Below are the code and all the weights of a small trained network. Each question names an input and a class and asks about switching units off, where a switched-off unit gives its printed mean instead of its output.

import numpy as np


def w(rows, s, z=0):
    codes = np.array(rows[::2]) - 128.0
    scale = np.full(codes.shape[1], s)
    scale[-1] = z or s
    return codes * scale


def f(y):
    return y / 2 * (1 + np.tanh(0.7978845608 * (y + 0.044715 * y**3)))


def log_softmax(a):
    a = a - a.max(-1, keepdims=True)
    return a - np.log(np.exp(a).sum(-1, keepdims=True))


def net(x, mask):
    res = np.array(x, float).reshape(1, 4) / 4 @ E
    y = f(res @ A[0][:, :-1].T + A[0][:, -1])
    res = res + np.where(mask, y, B[0][:, -1]) @ B[0][:, :-1]
    return log_softmax(res[-1] @ U[:, :-1].T + U[:, -1])


A, B = {}, {}
E = w([
[51,1,140,160,105,162],'x0',
[216,108,70,246,202,148],'x1',
[177,81,14,111,39,65],'x2',
[85,88,87,79,233,48],'x3',
],0.0099)
A[0] = w([
[143,139,116,192,179,119,76],'neuron 0',
[46,187,190,83,47,83,140],'neuron 1',
[82,33,157,153,118,178,47],'neuron 2',
[182,204,133,128,89,171,104],'neuron 3',
[75,22,195,166,150,188,17],'neuron 4',
[102,73,105,102,210,108,144],'neuron 5',
[91,158,200,168,214,160,27],'neuron 6',
[190,223,87,109,123,67,4],'neuron 7',
[106,119,118,127,161,74,61],'neuron 8',
[147,154,157,209,28,180,101],'neuron 9',
[75,25,87,142,99,146,61],'neuron 10',
[157,87,172,148,86,191,133],'neuron 11',
[134,139,130,103,230,32,108],'neuron 12',
[94,144,186,95,195,169,107],'neuron 13',
[185,125,116,208,155,153,197],'neuron 14',
[169,207,197,101,200,137,84],'neuron 15',
[122,136,81,198,155,132,61],'neuron 16',
[94,161,193,157,176,194,87],'neuron 17',
[185,141,58,116,79,58,85],'neuron 18',
[126,147,185,128,178,143,98],'neuron 19',
[173,120,126,222,165,116,170],'neuron 20',
[165,249,127,90,165,78,123],'neuron 21',
[104,89,109,107,202,54,150],'neuron 22',
[178,119,75,72,78,84,68],'neuron 23',
[149,112,60,193,179,150,135],'neuron 24',
[161,119,121,225,183,148,148],'neuron 25',
[62,133,187,25,79,109,170],'neuron 26',
],0.011,0.003)
B[0] = w([
[49,138,137,47,116,183,174],'neuron 0',
[34,128,203,20,108,152,243],'neuron 1',
[127,184,82,222,242,166,186],'neuron 2',
[135,247,168,203,137,92,195],'neuron 3',
[140,167,58,221,230,181,202],'neuron 4',
[181,219,205,167,116,49,190],'neuron 5',
[231,36,75,114,41,136,205],'neuron 6',
[117,125,84,222,197,167,198],'neuron 7',
[165,194,195,111,74,69,152],'neuron 8',
[218,214,225,149,71,18,217],'neuron 9',
[182,117,55,208,216,172,189],'neuron 10',
[146,187,167,195,142,2,179],'neuron 11',
[178,232,216,167,106,59,204],'neuron 12',
[189,50,71,90,84,116,197],'neuron 13',
[69,144,184,53,93,167,209],'neuron 14',
[165,62,31,238,166,182,210],'neuron 15',
[39,91,166,81,73,189,168],'neuron 16',
[173,60,94,114,80,43,204],'neuron 17',
[182,35,47,163,49,158,200],'neuron 18',
[169,78,59,131,54,135,174],'neuron 19',
[34,113,178,32,94,161,205],'neuron 20',
[53,175,79,192,250,192,220],'neuron 21',
[172,215,207,168,32,67,198],'neuron 22',
[151,53,45,117,86,157,186],'neuron 23',
[48,97,122,62,78,190,202],'neuron 24',
[57,128,164,44,113,204,211],'neuron 25',
[16,102,140,43,155,145,248],'neuron 26',
],0.0083,0.014)
U = w([
[5,114,194,28,119,150,214],'0',
[178,246,230,171,68,43,201],'1',
[98,169,58,214,207,180,64],'2',
[199,14,41,116,42,109,5],'3',
],0.011,0.0021)

Each question gives the input, the list of numbers given to net, and the class t.
The units are the neurons (one row each of A and B). Each row of codes is followed by its name. A weight is (code - 128) times the scale printed after its matrix; where a second scale follows, it is the last column's (A, B and U).
mask holds one flag per neuron, in row order. A switched-off neuron (its flag False) gives its mean, the last column of its row in B, instead of its output. The means were averaged over made-up inputs and are rounded, as every weight is.
A unit's drop is (log p(t) with every unit on - log p(t) with that unit switched off) / (log p(t) with every unit on - log p(t) with every unit switched off).
The circuit of an input: a set's keep is (log p(t) with only the set's units on - log p(t) with every unit switched off) / (log p(t) with every unit on - log p(t) with every unit switched off). Starting from the 12 units with the biggest drops (on a tie, the unit counted first), units are removed one at a time, each time the one whose removal leaves the highest keep (on an exact tie, the one counted first), for as long as the keep stays at least 0.8.
circuit, biggest first: the units of the circuit, biggest drop first
k most important neurons: the k neurons with the biggest drops, biggest first
drop of u: that unit's drop, to one decimal
input [5,3,-7,-1], class 3: circuit, biggest first	neuron 6
input [1,6,-7,7], class 1: 3 most important neurons	neuron 12; neuron 5; neuron 22
input [-7,7,1,8], class 1: 3 most important neurons	neuron 12; neuron 22; neuron 5
input [7,8,0,1], class 0: 2 most important neurons	neuron 20; neuron 25
input [-4,-1,-5,3], class 3: circuit, biggest first	neuron 6; neuron 13
input [0,1,-8,6], class 3: 2 most important neurons	neuron 6; neuron 13
input [8,-3,-4,7], class 2: 2 most important neurons	neuron 4; neuron 2
input [6,7,7,6], class 0: 2 most important neurons	neuron 24; neuron 20
input [4,-5,-2,-7], class 1: 2 most important neurons	neuron 9; neuron 11
input [6,6,5,0], class 0: 2 most important neurons	neuron 20; neuron 24
input [5,2,-6,6], class 1: 3 most important neurons	neuron 5; neuron 22; neuron 12
input [4,4,0,5], class 1: 2 most important neurons	neuron 5; neuron 22
input [-8,3,8,-7], class 2: 2 most important neurons	neuron 7; neuron 3
input [5,1,3,-7], class 1: circuit, biggest first	neuron 9
input [-2,7,5,-8], class 1: 3 most important neurons	neuron 9; neuron 3; neuron 26
input [-7,-6,0,6], class 2: drop of neuron 24	0.1
input [1,-3,6,-8], class 1: drop of neuron 9	0.2
input [6,7,4,6], class 0: drop of neuron 24	0.4
